Below is a small trained network, with its code and all its weights. Each question gives an input and a class and asks what happens when units are switched off, that is, made to give their printed mean instead of their output.

import numpy as np


def w(rows, s, z=0):
    codes = np.array(rows[::2]) - 128.0
    scale = np.full(codes.shape[1], s)
    scale[-1] = z or s
    return codes * scale


def norm(h):
    return h / np.sqrt((h * h).mean(-1, keepdims=True) + 1e-5)


def f(y):
    return y / 2 * (1 + np.tanh(0.7978845608 * (y + 0.044715 * y**3)))


def log_softmax(a):
    a = a - a.max(-1, keepdims=True)
    return a - np.log(np.exp(a).sum(-1, keepdims=True))


def net(x, mask):
    res = np.array(x, float).reshape(1, 6) / 4 @ E
    u = 0
    for l in range(4):
        y = f(norm(res) @ A[l][:, :-1].T + A[l][:, -1])
        res = res + np.where(mask[u : u + 3], y, B[l][:, -1]) @ B[l][:, :-1]
        u += 3
    return log_softmax(norm(res)[-1] @ U[:, :-1].T + U[:, -1])


A, B = {}, {}
E = w([
[133,138,128],'x0',
[121,119,126],'x1',
[135,136,127],'x2',
[55,130,253],'x3',
[42,171,86],'x4',
[136,131,130],'x5',
],0.0049)
A[0] = w([
[89,130,110,6],'L0N1',
[163,2,178,90],'L0N2',
[168,164,92,222],'L0N3',
],0.0084,0.0019)
B[0] = w([
[197,254,112,111],'L0N1',
[206,134,106,249],'L0N2',
[139,58,117,235],'L0N3',
],0.0074,0.0018)
A[1] = w([
[80,168,81,146],'L1N1',
[113,172,162,3],'L1N2',
[164,3,124,126],'L1N3',
],0.014,0.0015)
B[1] = w([
[251,254,171,203],'L1N1',
[108,121,121,157],'L1N2',
[139,168,183,255],'L1N3',
],0.0094,0.0058)
A[2] = w([
[137,103,3,3],'L2N1',
[185,120,17,157],'L2N2',
[202,121,160,234],'L2N3',
],0.012,0.0033)
B[2] = w([
[1,152,87,126],'L2N1',
[11,92,240,164],'L2N2',
[22,210,21,254],'L2N3',
],0.0069,0.0078)
A[3] = w([
[200,206,133,84],'L3N1',
[117,2,134,167],'L3N2',
[78,147,157,253],'L3N3',
],0.0094,0.0023)
B[3] = w([
[245,66,118,231],'L3N1',
[187,183,73,124],'L3N2',
[114,204,81,254],'L3N3',
],0.011,0.0048)
U = w([
[143,195,111,148],'0',
[4,128,179,178],'1',
[226,143,134,149],'2',
[148,159,126,177],'3',
[145,157,108,154],'4',
[157,196,105,62],'5',
[143,14,148,55],'6',
[133,10,185,1],'7',
],0.012,0.0086)

Each question gives the input, the list of numbers given to net, and the class t.
The units are the neurons (one row each of A and B). Each row of codes is followed by its name. A weight is (code - 128) times the scale printed after its matrix; where a second scale follows, it is the last column's (A, B and U).
mask holds one flag per neuron, layer by layer. A switched-off neuron (its flag False) gives its mean, the last column of its row in B, instead of its output. The means were averaged over made-up inputs and are rounded, as every weight is.
A unit's drop is (log p(t) with every unit on - log p(t) with that unit switched off) / (log p(t) with every unit on - log p(t) with every unit switched off).
The circuit of an input: a set's keep is (log p(t) with only the set's units on - log p(t) with every unit switched off) / (log p(t) with every unit on - log p(t) with every unit switched off). Starting from all 12 units, units are removed one at a time, each time the one whose removal leaves the highest keep (on an exact tie, the one counted first), for as long as the keep stays at least 0.8.
circuit, biggest first: the units of the circuit, biggest drop first
k most important neurons: the k neurons with the biggest drops, biggest first
k most important neurons of layer l: the k neurons of layer l with the biggest drops, biggest first
drop when u is switched off: that unit's drop, to one decimal
input [5,3,1,-7,1,5], class 1: circuit, biggest first	[L2N2 L1N1]
input [4,0,2,-6,-3,-5], class 1: circuit, biggest first	[L1N1 L2N2]
input [-5,-3,-3,-8,-2,2], class 1: most important neuron of layer 2	[L2N2]
input [6,-8,7,-3,8,-7], class 2: circuit, biggest first	[L1N1 L3N1]
input [-4,2,-2,-8,1,6], class 1: 2 most important neurons	[L2N2 L1N1]
input [6,8,-2,-8,4,-4], class 1: 2 most important neurons	[L2N2 L0N3]
input [-5,0,-2,-7,-4,1], class 1: 2 most important neurons	[L1N1 L2N2]
input [-4,1,4,-6,3,5], class 1: 2 most important neurons	[L2N2 L0N3]
input [0,-3,-1,-8,6,3], class 1: 2 most important neurons of layer 2	[L2N2 L2N1]
input [8,-3,2,8,-5,5], class 1: 2 most important neurons	[L1N1 L3N1]
input [6,-1,-4,-8,-5,1], class 1: 2 most important neurons	[L1N1 L2N2]
input [7,4,6,8,-7,7], class 1: 2 most important neurons of layer 1	[L1N1 L1N3]
input [-2,4,-1,0,6,0], class 2: drop when L3N1 is switched off	0.3
input [-6,-5,-3,-2,7,-1], class 2: drop when L3N1 is switched off	0.3
input [5,-1,8,0,8,7], class 2: most important neuron of layer 1	[L1N1]
